Here is a tiny trained network, its code and every weight. The questions are about switching its units off for an input and a target symbol, where a switched-off unit gives its printed mean instead of its output.

import numpy as np


def w(rows, s, z=0):
    codes = np.array(rows[::2]) - 128.0
    scale = np.full(codes.shape[1], s)
    scale[-1] = z or s
    return codes * scale


def norm(h):
    return h / np.sqrt((h * h).mean(-1, keepdims=True) + 1e-5)


def f(y):
    return y / 2 * (1 + np.tanh(0.7978845608 * (y + 0.044715 * y**3)))


def softmax(a):
    e = np.exp(a - a.max(-1, keepdims=True))
    return e / e.sum(-1, keepdims=True)


def log_softmax(a):
    a = a - a.max(-1, keepdims=True)
    return a - np.log(np.exp(a).sum(-1, keepdims=True))


def net(x, mask):
    ids = ['βγεηθμπσψ'.index(c) for c in x.split()]
    T = len(ids)
    res = E[ids] + P[:T]
    r = norm(res)
    for j in range(3):
        rows = slice(2 * j, 2 * j + 2)
        q, k, v = (r @ M[0][rows].T for M in (Q, K, V))
        z = softmax(np.where(np.tri(T) > 0, q @ k.T / 2**0.5, -1e9)) @ v
        o = O[0][rows]
        res = res + np.where(mask[j], z, o[:, -1]) @ o[:, :-1]
    y = f(norm(res) @ A[0][:, :-1].T + A[0][:, -1])
    res = res + np.where(mask[3:11], y, B[0][:, -1]) @ B[0][:, :-1]
    return log_softmax(norm(res)[-1] @ U[:, :-1].T + U[:, -1])


Q, K, V, O, A, B = {}, {}, {}, {}, {}, {}
E = w([
[142,89,72,166,117,103],'β',
[79,118,143,120,93,97],'γ',
[137,168,135,120,169,128],'ε',
[113,108,163,135,140,91],'η',
[136,77,104,6,68,119],'θ',
[110,151,79,153,103,98],'μ',
[142,150,149,110,167,136],'π',
[115,162,116,127,158,158],'σ',
[156,100,80,95,114,163],'ψ',
],0.025)
P = w([
[155,195,118,1,242,82],'0',
[95,154,76,50,204,94],'1',
[149,157,82,54,150,106],'2',
[130,163,99,95,156,112],'3',
[154,183,126,87,137,99],'4',
[120,205,143,93,109,80],'5',
[114,168,154,152,147,102],'6',
[135,251,186,96,78,78],'7',
],0.0059)
Q[0] = w([
[81,103,85,189,164,131],'H0',
[111,121,158,51,53,254],'H0',
[21,105,138,57,131,185],'H1',
[150,152,177,166,196,101],'H1',
[61,48,225,83,102,152],'H2',
[74,202,216,109,88,83],'H2',
],0.0073)
K[0] = w([
[77,114,201,184,78,117],'H0',
[159,167,57,84,78,160],'H0',
[90,89,254,220,247,123],'H1',
[154,143,163,217,145,66],'H1',
[56,162,212,101,50,59],'H2',
[133,136,178,197,103,168],'H2',
],0.0081)
V[0] = w([
[130,129,209,168,166,110],'H0',
[126,183,106,124,133,146],'H0',
[71,171,168,117,136,132],'H1',
[129,1,141,160,177,130],'H1',
[167,116,153,127,105,206],'H2',
[166,200,32,164,183,157],'H2',
],0.0092)
O[0] = w([
[130,159,112,92,96,180,6],'H0',
[136,91,171,168,171,172,184],'H0',
[198,130,59,140,172,132,123],'H1',
[130,80,115,110,106,112,31],'H1',
[64,82,254,120,64,95,96],'H2',
[106,177,178,169,98,177,255],'H2',
],0.0078,0.0066)
A[0] = w([
[139,22,181,169,53,141,189],'N0',
[65,122,218,213,60,32,127],'N1',
[85,76,84,49,172,18,99],'N2',
[129,86,183,98,91,118,123],'N3',
[187,174,164,170,224,172,125],'N4',
[106,159,211,65,254,123,251],'N5',
[159,85,42,78,97,242,159],'N6',
[137,107,108,51,251,174,62],'N7',
],0.0081,0.0015)
B[0] = w([
[83,191,162,196,134,182,180],'N0',
[42,18,130,68,197,127,161],'N1',
[225,75,78,170,120,127,197],'N2',
[242,171,136,163,170,165,143],'N3',
[221,1,137,132,108,52,254],'N4',
[192,47,37,91,87,129,240],'N5',
[172,85,70,130,104,46,230],'N6',
[37,129,156,37,195,27,211],'N7',
],0.0064,0.0059)
U = w([
[119,135,176,124,161,251,217],'β',
[16,85,166,161,124,84,206],'γ',
[190,71,79,201,101,120,122],'ε',
[111,143,168,100,135,112,28],'η',
[161,195,135,217,140,153,254],'θ',
[91,167,93,103,99,162,149],'μ',
[113,148,161,101,155,131,36],'π',
[102,99,131,99,73,158,48],'σ',
[174,75,92,66,182,68,147],'ψ',
],0.011,0.0033)

Each question gives the input, a string of symbols that net reads in full, and the target symbol t.
The units are the heads (2 rows each of Q, K, V and O) and the neurons (one row each of A and B). Each row of codes is followed by its name. A weight is (code - 128) times the scale printed after its matrix; where a second scale follows, it is the last column's (O, A, B and U).
mask holds one flag per unit, heads first, then neurons. A switched-off unit (its flag False) gives its mean, the last column of its rows in O or B, instead of its output. The means were averaged over made-up inputs and are rounded, as every weight is.
A unit's drop is (log p(t) with every unit on - log p(t) with that unit switched off) / (log p(t) with every unit on - log p(t) with every unit switched off).
The circuit of an input: a set's keep is (log p(t) with only the set's units on - log p(t) with every unit switched off) / (log p(t) with every unit on - log p(t) with every unit switched off). Starting from all 11 units, units are removed one at a time, each time the one whose removal leaves the highest keep (on an exact tie, the one counted first), for as long as the keep stays at least 0.8.
circuit, biggest first: the units of the circuit, biggest drop first
unit that matters most: the unit with the biggest drop
k most important neurons: the k neurons with the biggest drops, biggest first
heads that matter: for each layer, one digit per head in row order, 1 if its drop is at least 0.15 and else 0, layers parted by /
drop of u: that unit's drop, to one decimal
input ψ β μ ψ θ μ ψ, target θ: heads that matter -> 011
input θ ψ σ μ, target γ: heads that matter -> 000
input η ψ σ σ, target ε: circuit, biggest first -> N4
input β ψ γ η ε σ, target ψ: heads that matter -> 010
input β μ μ, target θ: heads that matter -> 001
input ψ ψ γ ε θ γ, target ε: circuit, biggest first -> H2; N2
input σ ψ σ ψ ψ θ β, target γ: heads that matter -> 000
input ψ θ ψ π μ ψ γ σ, target ψ: 3 most important neurons -> N4; N5; N0
input η ψ θ γ ψ ψ ψ, target β: circuit, biggest first -> H2; H1; N0; N4
input θ ψ ε σ σ ε, target ε: circuit, biggest first -> N5; H2; N7
input ψ θ σ μ η ε μ, target μ: heads that matter -> 100
input ψ σ ε μ ψ σ, target ε: circuit, biggest first -> N4; N5
input ψ ε ψ β ψ, target θ: drop of N6 -> 0.1
input ε γ σ σ ε μ μ, target θ: unit that matters most -> H1
input μ σ γ, target ψ: drop of N1 -> 0.0
input β η β μ, target μ: drop of H0 -> 0.3
input ε ψ ψ ψ ψ, target β: drop of H0 -> 0.2
